Here is a tiny trained network, its code and every weight. The questions are about switching its units off for an input and a class, where a switched-off unit gives its printed mean instead of its output.

import numpy as np


def w(rows, s, z=0):
    codes = np.array(rows[::2]) - 128.0
    scale = np.full(codes.shape[1], s)
    scale[-1] = z or s
    return codes * scale


def f(y):
    return np.maximum(y, 0)


def log_softmax(a):
    a = a - a.max(-1, keepdims=True)
    return a - np.log(np.exp(a).sum(-1, keepdims=True))


def net(x, mask):
    res = np.array(x, float).reshape(1, 7) / 4 @ E
    y = f(res @ A[0][:, :-1].T + A[0][:, -1])
    res = res + np.where(mask, y, B[0][:, -1]) @ B[0][:, :-1]
    return log_softmax(res[-1] @ U[:, :-1].T + U[:, -1])


A, B = {}, {}
E = w([
[162,145,142,139,157,126,69,138,147,186,140,78],'x0',
[161,114,89,82,156,122,138,110,144,198,145,91],'x1',
[142,134,110,99,180,163,112,100,115,128,132,142],'x2',
[81,144,119,75,175,158,143,196,230,102,107,109],'x3',
[81,127,103,122,139,129,138,100,112,119,112,89],'x4',
[25,195,219,121,158,133,225,2,172,179,97,218],'x5',
[147,161,112,130,127,70,129,130,133,137,94,100],'x6',
],0.0078)
A[0] = w([
[146,97,166,114,76,146,94,110,73,135,50,131,203],'n1',
[91,98,132,97,152,128,127,179,255,87,113,115,59],'n2',
[66,143,130,68,164,155,127,251,178,160,48,157,121],'n3',
[212,81,51,117,94,162,121,173,108,49,109,84,65],'n4',
[122,177,187,154,139,118,187,39,181,119,186,137,114],'n5',
[114,162,71,141,80,175,151,119,221,129,80,97,84],'n6',
[148,109,137,152,70,96,107,61,4,187,140,155,123],'n7',
[135,33,84,161,179,52,108,163,100,130,128,101,92],'n8',
[68,131,155,98,91,177,163,121,83,74,141,158,2],'n9',
[146,150,202,115,85,116,238,130,119,71,95,130,192],'n10',
[81,151,198,122,163,95,163,78,153,217,85,166,74],'n11',
],0.0081,0.0018)
B[0] = w([
[74,184,145,157,193,124,106,123,152,231,170,109,171],'n1',
[84,164,11,233,133,79,211,140,168,115,176,171,203],'n2',
[110,154,10,177,83,88,92,95,189,163,149,202,214],'n3',
[169,44,139,102,111,176,160,131,2,121,101,104,250],'n4',
[136,89,182,96,196,178,137,179,98,67,66,136,232],'n5',
[91,165,108,92,100,126,45,79,64,123,141,177,168],'n6',
[27,255,90,200,236,42,142,56,136,175,177,197,215],'n7',
[93,99,145,129,101,118,65,200,31,15,90,197,196],'n8',
[133,121,89,103,85,145,59,128,120,139,111,116,186],'n9',
[161,113,104,90,96,132,191,200,51,155,194,102,209],'n10',
[216,65,205,147,29,225,111,210,133,157,123,43,254],'n11',
],0.0071,0.0091)
U = w([
[173,82,199,89,13,158,69,203,104,139,3,94,3],'0',
[63,240,49,160,129,39,115,108,194,164,181,221,253],'1',
],0.0065,0.00067)

Each question gives the input, the list of numbers given to net, and the class t.
The units are the neurons (one row each of A and B). Each row of codes is followed by its name. A weight is (code - 128) times the scale printed after its matrix; where a second scale follows, it is the last column's (A, B and U).
mask holds one flag per neuron, in row order. A switched-off neuron (its flag False) gives its mean, the last column of its row in B, instead of its output. The means were averaged over made-up inputs and are rounded, as every weight is.
A unit's drop is (log p(t) with every unit on - log p(t) with that unit switched off) / (log p(t) with every unit on - log p(t) with every unit switched off).
unit that matters most: the unit with the biggest drop
k most important neurons: the k neurons with the biggest drops, biggest first
drop of u: that unit's drop, to one decimal
input [-2,6,8,8,1,-5,-6], class 1: unit that matters most -> n2
input [-7,5,-2,3,5,-2,1], class 1: 2 most important neurons -> [n11; n5]
input [-1,-1,7,5,-8,6,6], class 0: 3 most important neurons -> [n11; n7; n5]
input [-2,-2,5,3,6,3,8], class 0: 4 most important neurons -> [n7; n11; n1; n5]
input [-8,-7,4,6,3,-5,3], class 1: 4 most important neurons -> [n11; n2; n3; n5]
input [7,2,4,5,-3,6,-5], class 0: 3 most important neurons -> [n11; n7; n5]
input [-2,7,2,6,5,-4,3], class 1: 3 most important neurons -> [n11; n2; n3]
input [-1,7,4,-7,-5,-4,0], class 1: 2 most important neurons -> [n7; n11]
input [6,4,7,-2,-4,5,7], class 0: drop of n11 -> 0.4
input [-5,7,2,-7,2,-2,-8], class 1: drop of n7 -> 0.2
input [0,3,-3,5,-2,7,-6], class 0: drop of n11 -> 1.6
